How the nodes are linked:
state | vi su sa vu de da
z123 | z66 z901 z172 z621 z20 z439
z125 | z191 z155 z791 z39 z806 z643
z467 | z636 z312 z89 z52 z919 z745
z906 | z764 z791 z39 z207 z256 z20
z157 | z650 z22 z805 z517 z898 z101
z659 | z496 z806 z256 z705 z8 z622
z621 | z20 z538 z123 z167 z82 z380
z791 | z240 z705 z861 z125 z191 z694
z805 | z849 z408 z647 z157 z650 z993
z106 | z729 z898 z617 z408 z404 z487
z828 | z179 z729 z798 z849 z745 z647
z478 | z873 z380 z582 z152 z356 z312
z191 | z993 z693 z240 z806 z101 z125
z678 | z672 z20 z949 z346 z825 z873
z617 | z245 z650 z422 z106 z729 z863
z647 | z828 z106 z22 z805 z849 z834
z622 | z659 z39 z207 z672 z705 z949
z641 | z949 z123 z167 z873 z678 z582
z408 | z404 z422 z106 z22 z798 z724
z240 | z834 z8 z899 z191 z993 z791
z155 | z693 z256 z705 z861 z899 z825
z82 | z207 z643 z20 z949 z622 z167
z893 | z214 z89 z52 z908 z134 z644
z172 | z643 z346 z538 z123 z66 z946
z101 | z157 z847 z993 z521 z517 z806
z949 | z622 z66 z82 z678 z672 z641
z380 | z621 z387 z439 z836 z167 z134
z863 | z617 z157 z762 z487 z106 z496
z644 | z893 z179 z645 z583 z908 z898
z179 | z89 z355 z188 z745 z467 z828
z777 | z901 z641 z356 z387 z538 z684
z134 | z380 z636 z214 z227 z836 z908
z39 | z806 z861 z125 z906 z764 z66
z684 | z777 z582 z152 z636 z387 z89
z214 | z439 z684 z919 z134 z380 z893
z439 | z123 z777 z946 z380 z621 z214
z849 | z745 z404 z828 z650 z645 z805
z346 | z825 z82 z678 z901 z113 z356
z152 | z356 z836 z478 z684 z777 z737
z898 | z644 z828 z650 z422 z583 z517
z422 | z583 z849 z898 z617 z245 z762
z20 | z906 z694 z66 z82 z207 z621
z899 | z847 z496 z693 z240 z834 z861
z227 | z836 z919 z134 z65 z582 z169
z8 | z487 z521 z496 z693 z724 z705
z245 | z169 z645 z583 z729 z355 z617
z919 | z946 z152 z636 z214 z439 z52
z705 | z8 z764 z659 z155 z693 z672
z113 | z861 z622 z825 z694 z791 z901
z517 | z898 z647 z157 z762 z422 z521
z643 | z125 z825 z694 z66 z39 z172
z636 | z387 z478 z684 z919 z946 z467
z404 | z136 z583 z729 z798 z188 z408
z724 | z408 z762 z487 z847 z22 z693
z355 | z65 z893 z169 z136 z312 z729
z694 | z791 z672 z113 z643 z125 z538
z672 | z705 z906 z622 z825 z155 z678
z908 | z134 z467 z893 z169 z227 z583
z901 | z113 z949 z346 z538 z694 z777
z645 | z52 z188 z745 z644 z893 z650
z136 | z312 z908 z355 z188 z737 z404
z22 | z798 z617 z408 z647 z828 z847
z745 | z467 z136 z179 z645 z52 z849
z52 | z919 z737 z467 z893 z214 z645
z207 | z256 z125 z906 z622 z659 z82
z487 | z106 z517 z863 z724 z408 z8
z825 | z155 z207 z672 z113 z861 z346
z847 | z22 z863 z724 z834 z647 z899
z806 | z101 z899 z191 z764 z521 z39
z993 | z805 z724 z834 z101 z157 z191
z356 | z346 z167 z873 z777 z901 z152
z873 | z678 z621 z641 z356 z346 z478
z312 | z478 z134 z65 z737 z152 z136
z66 | z39 z113 z643 z20 z906 z123
z762 | z422 z805 z517 z863 z617 z394
z729 | z355 z644 z245 z404 z136 z106
z836 | z167 z946 z380 z582 z641 z227
z521 | z517 z834 z101 z394 z762 z764
z650 | z645 z798 z849 z898 z644 z157
z737 | z152 z227 z312 z89 z684 z188
z256 | z394 z191 z764 z659 z496 z207
z394 | z762 z993 z521 z496 z863 z256
z188 | z737 z169 z136 z179 z89 z798
z65 | z582 z214 z227 z312 z478 z355
z583 | z908 z745 z644 z245 z169 z422
z946 | z172 z356 z387 z439 z123 z919
z538 | z694 z678 z901 z172 z643 z387
z693 | z724 z394 z8 z899 z847 z155
z169 | z227 z52 z908 z355 z65 z245
z834 | z647 z487 z847 z993 z805 z240
z764 | z521 z240 z806 z256 z394 z906
z496 | z863 z101 z394 z8 z487 z659
z798 | z188 z245 z404 z828 z179 z22
z387 | z538 z873 z777 z946 z172 z636
z582 | z641 z439 z836 z478 z873 z65
z167 | z82 z172 z621 z641 z949 z836
z861 | z899 z659 z155 z791 z240 z113
z89 | z684 z65 z737 z467 z636 z179

The rows follow the links: the fewer symbols apart two nodes are, the more alike their rows tend to be.

Each row is also shifted at random along 9 hidden directions that mean nothing.

Some nodes, each with a row of numbers:
z647
[-34,24,4,44,-3,-14,36,-21,-18,37,-22,1,22,-35,14,-9,-35,10,-51,-70,-1,-4,12,-24,-29,19,59,34,17,2,-32,39,18,9,-50,-39,42,46,-5,23,5,-17,-30,16,-68,20,-28,35,3,-3,9,-49,8,-24,1,20]
z134
[39,-5,-5,20,17,11,13,-11,8,32,-4,-8,10,-4,21,8,-5,9,18,-22,-16,-10,6,14,-20,-8,-8,10,0,0,-7,8,-11,-2,2,3,-19,-18,-4,17,25,5,-4,0,1,-5,19,3,-4,-10,-8,-26,4,-13,7,-4]
z496
[-54,8,-7,14,-8,-9,19,7,20,-11,0,7,1,8,22,4,-15,-17,5,-47,8,-1,-14,-9,1,15,-12,13,-16,-5,12,8,-13,5,-24,13,-19,-28,-12,-2,13,7,0,12,-6,16,-1,-13,2,-9,18,-1,20,2,6,10]
z380
[-44,-10,7,-5,12,10,-19,-14,0,19,-13,8,12,9,10,22,12,-2,2,-7,-18,-3,5,6,6,-7,-4,8,-7,-25,-21,13,-39,-23,14,-2,-14,-14,18,20,0,5,-5,1,-15,-16,-5,28,-20,-26,0,-4,-30,-56,4,-6]
z641
[-79,-14,1,-7,-1,-6,41,6,4,-15,39,1,-4,-19,-32,12,-3,-46,-14,45,15,-2,-2,26,-6,11,-13,-7,-13,9,11,-24,21,28,15,-17,15,29,15,-11,7,0,0,-29,15,-27,8,-30,7,31,6,-4,-13,1,-3,-16]
z394
[-16,3,15,37,-15,-22,6,-49,6,-2,31,-10,-2,1,-11,-2,-18,-17,29,23,23,-12,11,8,-13,3,-39,-22,7,34,31,-25,59,21,15,30,10,-42,-20,8,10,-2,-5,-14,15,33,26,-32,29,33,8,24,5,36,5,9]
z227
[19,-12,-11,-15,18,16,-26,20,3,-32,-5,14,-9,17,19,-3,26,22,25,-3,3,-3,2,14,2,-3,-25,-25,21,-1,25,-18,-16,-25,19,20,2,-2,5,-12,2,7,12,0,48,-14,13,-19,-1,-10,-28,9,-6,38,5,-12]
z993
[2,-13,6,-15,-13,-11,-12,1,-1,-12,-10,7,-1,-1,-7,-10,6,11,-4,32,22,14,-5,4,9,5,1,-32,9,7,4,-14,27,-8,9,6,20,7,-9,-25,-6,-3,3,-5,24,11,8,3,19,16,-14,29,0,29,6,-14]
z169
[-75,-11,19,19,30,12,-30,-7,-16,-40,-15,0,-22,51,-7,-3,16,9,43,-9,32,-17,28,14,-23,-8,-49,-52,34,28,27,-31,3,-2,45,11,-1,-33,-16,14,13,-11,-16,-6,22,10,38,-14,5,-16,-18,12,-38,58,2,15]
z847
[1,6,-6,47,-20,-27,20,-38,28,62,-8,-6,-2,-37,61,9,-42,6,26,-30,-24,-4,-6,-6,-17,1,-7,31,-27,1,-10,23,-2,-1,-42,46,-30,-29,-17,18,7,-2,-17,-6,-42,17,-9,-16,2,-2,13,-29,31,-60,13,6]
z52
[-127,-17,-1,5,14,3,25,41,5,-12,-17,-1,6,0,-11,-7,4,12,-2,-51,-33,2,5,7,-20,1,40,-7,21,-14,13,2,-35,7,12,-33,-17,44,32,-40,16,-2,-14,-1,15,-15,-9,-8,-8,-18,-14,-31,-18,-8,10,-9]
z694
[-49,7,-3,11,2,9,-47,-32,3,25,-15,22,0,8,59,22,-2,19,19,-11,-22,7,6,0,32,-5,-2,9,5,-18,-4,15,-16,-30,-18,56,-3,-7,14,30,-31,3,18,-1,-8,0,-27,-11,-24,-25,5,-1,8,-47,-2,4]
z617
[-24,-5,-19,-22,4,15,-37,47,8,-16,-50,34,-32,-5,46,-12,27,-26,-14,64,53,2,-12,-40,30,-12,-26,12,-80,-15,-40,-1,-43,-43,-7,55,-5,17,-3,1,-55,9,-1,-42,-28,-16,-1,-19,-12,4,8,26,20,-6,32,-2]
z39
[41,-3,-20,-25,-5,12,19,57,36,14,-25,1,-15,8,31,14,-9,-29,3,13,16,19,-30,-8,26,-15,-7,35,-78,-22,-35,17,-51,4,-24,20,-61,-20,-10,-5,4,19,25,-11,-8,-12,6,-10,-18,-10,29,0,45,-27,5,-9]
z798
[4,-18,4,-1,13,-19,52,1,0,12,18,-9,-7,-28,-37,-11,-3,-39,-36,-32,29,3,-22,7,-6,23,9,-1,-14,13,-37,8,-6,31,-30,-39,9,-9,-4,31,12,-11,-31,16,-57,10,-1,41,-10,-1,-5,-24,0,-33,15,11]
z240
[16,26,-6,22,-15,-5,-13,-6,-3,18,-24,17,22,-9,40,1,-21,23,-21,-38,-17,5,7,-28,12,7,43,30,6,-18,-6,29,8,-15,-35,16,17,29,8,-3,-20,6,7,11,-18,17,-39,2,-1,-5,12,-10,25,-13,5,10]
z214
[74,4,-8,25,4,4,6,-13,1,21,5,3,-4,-21,22,5,-7,-9,9,29,12,-16,16,3,-15,-15,-18,19,-13,8,-15,-6,15,-3,4,27,6,-1,-5,23,1,14,-5,-24,-10,-8,9,-13,2,23,-4,-15,8,1,8,-5]
z22
[-59,8,27,52,26,15,-15,-27,-22,6,-69,2,-11,42,40,-3,-20,25,14,-24,59,-8,42,-5,-40,-1,-19,-40,21,38,-11,1,22,-3,12,-2,21,0,-47,35,17,-37,-20,-20,-16,24,51,-7,21,-20,7,-10,-17,56,-5,26]
z825
[-41,7,-5,3,8,22,24,34,24,9,-32,-2,5,30,24,9,-18,0,1,-52,-18,20,-3,-1,6,-5,31,18,-18,-22,-10,21,-40,12,-17,-20,-46,11,6,-13,19,-1,23,2,12,-3,5,-15,-13,-29,31,-21,26,-12,-13,1]
z346
[80,6,10,-9,0,21,-15,-8,-4,24,-24,-13,3,22,-1,6,-4,27,13,39,-1,11,16,7,1,-30,12,0,2,-4,-23,3,6,-2,23,-16,-13,-1,-12,1,9,-3,21,-7,17,-6,23,14,5,-1,9,9,-3,8,-28,-14]
z919
[-8,-2,-12,-28,31,11,6,53,-17,-51,-32,37,-13,13,18,18,16,-30,-37,-32,77,-4,-12,4,4,17,-21,5,-6,-8,-41,7,-39,-8,-23,-15,37,14,-14,33,7,12,-12,16,-35,-19,-15,42,-22,-20,-19,-13,-18,14,3,0]
z172
[15,0,-25,-53,-9,19,-37,31,11,-19,0,22,-8,-5,27,8,26,17,9,50,-14,12,-16,2,36,-13,-11,11,-13,-28,2,-6,-28,-36,1,34,-2,15,15,-23,-28,19,35,-4,38,-36,-19,-11,-13,1,-13,24,12,-6,-12,-31]
z659
[-61,12,-14,-33,-19,-16,-39,37,-9,-40,-8,28,-11,6,36,22,1,13,4,-14,-6,8,-19,-6,24,19,-8,0,15,-15,30,6,-19,-17,-25,37,14,17,0,-24,-28,8,9,18,8,-11,-53,-7,-15,-17,-18,9,-5,-4,-6,3]
z65
[-9,-27,-8,-40,23,6,11,44,-5,-28,4,13,2,2,-24,2,31,-21,-25,-4,18,6,-20,17,12,16,-2,-16,-2,-9,-5,-5,-28,-4,5,-30,6,15,17,-9,5,6,-3,9,12,-24,1,23,-13,-9,-24,-1,-17,1,15,-11]
z191
[-12,10,26,13,-18,-24,-37,-52,-50,-18,23,13,16,-7,-33,-1,-6,14,-21,57,19,-3,30,-1,5,16,15,-40,63,32,34,-19,102,7,22,5,92,43,5,-3,-33,-10,-4,-10,17,20,-24,-2,26,45,-18,30,-29,51,-5,10]
z949
[40,13,13,-24,0,-9,30,7,-17,-39,27,-4,-4,16,-61,7,-9,-39,-37,-17,47,3,-8,9,5,15,3,6,14,5,-22,-4,9,39,-13,-56,31,-5,-13,26,16,0,-2,32,-34,7,-15,44,-9,2,13,5,-21,9,-34,9]
z487
[8,-16,13,-8,-1,-12,10,-5,-5,42,-23,-15,11,-9,1,8,-6,8,-19,2,-4,14,-13,4,-9,13,13,-12,-11,3,-19,26,-2,1,-8,-28,-5,-2,-15,-2,10,-20,-12,6,-22,1,13,39,6,-14,-2,-9,-8,-33,9,3]
z643
[-31,14,20,11,-3,-16,9,-48,-9,-32,63,-9,-4,26,-43,13,-15,-31,15,-20,11,-13,4,20,1,19,-38,-16,33,27,37,-22,36,36,5,-4,14,-48,-6,34,11,-8,-2,21,0,20,-2,-10,1,3,14,13,-20,13,-26,24]

From each start, follow one symbol. Which node do you reach?
Answers are names.
start [-15,15,11,17,-12,-5,-10,-32,-13,16,3,-2,-2,-4,5,15,-21,4,8,25,-7,-1,21,3,-3,-11,7,8,13,5,-3,-2,25,10,3,12,15,16,2,15,-12,-1,2,-16,-15,-1,-19,-10,-3,11,11,-5,-9,-18,-20,1]
da -> z167
start [8,3,14,42,14,7,2,-44,-1,45,-7,-18,8,5,22,22,-18,10,36,2,-11,-22,29,15,-39,-21,-29,6,4,13,-4,4,7,2,25,6,-21,-36,-17,35,32,-2,-13,-12,-11,-2,33,4,3,-5,1,-23,-19,-12,-3,4]
vi -> z777
start [-54,-30,16,-14,8,12,-22,-3,-6,21,-14,-9,-3,25,-9,17,7,1,20,96,13,19,9,27,15,-16,-14,-47,-10,16,7,-15,29,3,49,8,-8,3,-1,-12,-4,-5,21,-42,49,-12,41,-18,13,18,-3,26,-10,16,3,-11]
vi -> z256
start [-5,13,-5,-8,-13,1,39,23,10,-5,13,-15,-10,-5,-12,12,-22,-20,0,17,-3,1,0,6,-14,-10,2,26,-20,0,-4,-5,-4,31,-1,-22,-17,14,-7,-16,18,4,7,-9,-2,-21,0,-15,2,14,19,-15,6,-2,-28,-12]
vi -> z113
start [22,5,-18,-35,-12,-3,-6,-6,2,-29,51,16,-2,-17,-14,3,15,-11,-6,24,2,0,-17,14,27,8,-20,11,14,-8,9,-17,12,-7,-14,17,29,-3,12,5,-13,20,18,16,17,-13,-26,1,-6,20,-16,21,5,3,-14,-20]
da -> z439
start [-20,1,-9,-11,-7,-4,14,41,12,-36,-27,24,-10,9,17,-9,-3,-18,-18,-14,48,10,-16,-13,14,10,1,1,-21,-7,-11,-3,-9,0,-22,8,6,10,-11,-19,-3,7,5,-1,0,12,-6,-9,6,4,8,15,21,30,8,-5]
de -> z762
start [-5,6,14,32,-11,1,-45,-47,-2,66,-25,-20,28,15,44,14,-18,72,39,-9,-84,5,24,-3,-9,-12,26,-7,30,-5,35,30,15,-22,17,22,-30,-11,2,-19,2,-14,14,1,33,11,6,-11,9,-24,4,-7,1,-23,-5,9]
su -> z899
start [16,16,-15,66,-13,-5,63,9,33,12,7,-8,-5,-38,19,-22,-40,-1,17,-49,-36,-15,19,-13,-38,-19,36,43,-8,-5,7,-8,-1,27,-15,10,-28,37,22,-22,15,12,-16,-25,-7,7,-10,-69,3,25,21,-48,37,-3,7,-8]
de -> z636
start [-22,6,-9,5,14,21,-10,-3,29,-46,0,24,-13,42,35,6,9,-2,36,-78,5,-5,-3,12,9,4,-43,-4,17,-14,21,-15,-49,-16,-11,25,-23,-45,1,19,17,4,16,22,20,3,6,-25,-15,-43,9,8,0,11,-16,0]
vi -> z901
start [-69,1,9,28,5,-6,51,33,13,29,-54,-20,-11,10,38,14,-41,-10,3,-36,13,3,2,0,-49,9,0,3,-40,15,-9,25,-27,29,-13,-31,-43,12,-40,-13,39,-32,-23,-24,-30,-8,36,-18,11,-25,28,-43,2,-12,-2,15]
su -> z157
start [25,4,-1,-13,16,34,45,30,33,-2,-14,-28,21,50,-13,-6,-5,37,16,-95,-43,20,-6,26,-21,-5,34,1,32,-18,12,11,-45,17,3,-81,-58,-16,-7,-32,74,-12,35,42,57,-3,41,12,6,-46,15,-21,12,28,-39,-16]
vu -> z167
start [29,5,-15,-12,13,13,-27,-6,3,14,-1,3,23,6,24,9,19,45,15,-63,-53,-6,-6,6,1,-3,3,19,33,-29,5,23,-41,-36,-10,2,-14,-30,9,9,16,13,10,47,11,-8,-14,40,-17,-41,-24,-14,-7,-25,-6,-6]
vu -> z919
start [-17,0,1,1,4,4,14,-12,8,26,4,-12,-5,2,14,26,-16,-10,17,13,0,1,0,21,-7,-10,-24,11,-17,1,-17,5,-8,11,0,0,-22,-24,-16,24,21,0,6,-5,-11,-17,15,5,-7,-6,8,-13,-3,-27,-20,-6]
vi -> z694
start [10,3,2,-32,-3,6,-39,-15,-8,-3,12,1,-2,16,-4,16,14,15,13,24,-16,6,-3,12,22,-5,-16,-4,17,-11,3,-1,-8,-15,9,9,1,-22,0,9,-10,4,19,17,11,-11,-13,22,-11,-15,-8,19,-18,-17,-23,-6]
da -> z873
start [-19,-6,-5,13,6,6,8,18,20,-10,-27,6,-29,4,23,-18,3,-22,11,-4,37,-3,-5,-18,-1,-9,-26,3,-44,4,-24,-7,-32,-5,-8,24,-25,-20,-15,12,-5,-3,-11,-18,-27,9,21,-19,0,-6,14,3,20,4,17,6]
vi -> z644
start [67,32,3,27,-12,-4,25,14,9,-12,-27,-5,-8,27,27,4,-46,15,17,-67,17,5,7,-6,-19,-3,12,14,14,7,0,9,4,30,-27,-5,-17,-10,-36,-3,30,-2,5,17,-11,27,-1,-13,4,-13,22,-18,24,34,-29,11]
de -> z693
start [-69,-12,-24,-39,-8,10,-2,28,17,-10,21,15,12,-22,3,2,24,5,-9,13,-54,11,-18,8,28,6,22,12,-5,-36,20,-1,-34,-22,-3,0,-7,43,50,-43,-17,12,24,-2,42,-40,-29,-19,-12,-3,-7,2,5,-37,3,-30]
vu -> z356
start [28,1,4,-13,-8,-5,32,33,2,-10,-14,-4,-9,11,-14,9,-20,-16,-13,8,36,17,-10,8,2,-1,15,2,-13,5,-18,1,9,32,-9,-23,-2,9,-19,-8,17,5,7,0,-2,6,3,8,2,11,9,-2,13,19,-12,-5]
su -> z705
start [-26,-7,5,16,22,21,17,32,19,-19,-26,-13,-10,39,-2,-10,5,3,31,-53,-5,-7,10,4,-25,-17,-9,-8,-5,0,8,-8,-47,9,23,-18,-55,-26,-4,-13,35,-3,-7,-1,17,5,37,-19,-4,-29,9,-13,-3,26,3,5]
da -> z644
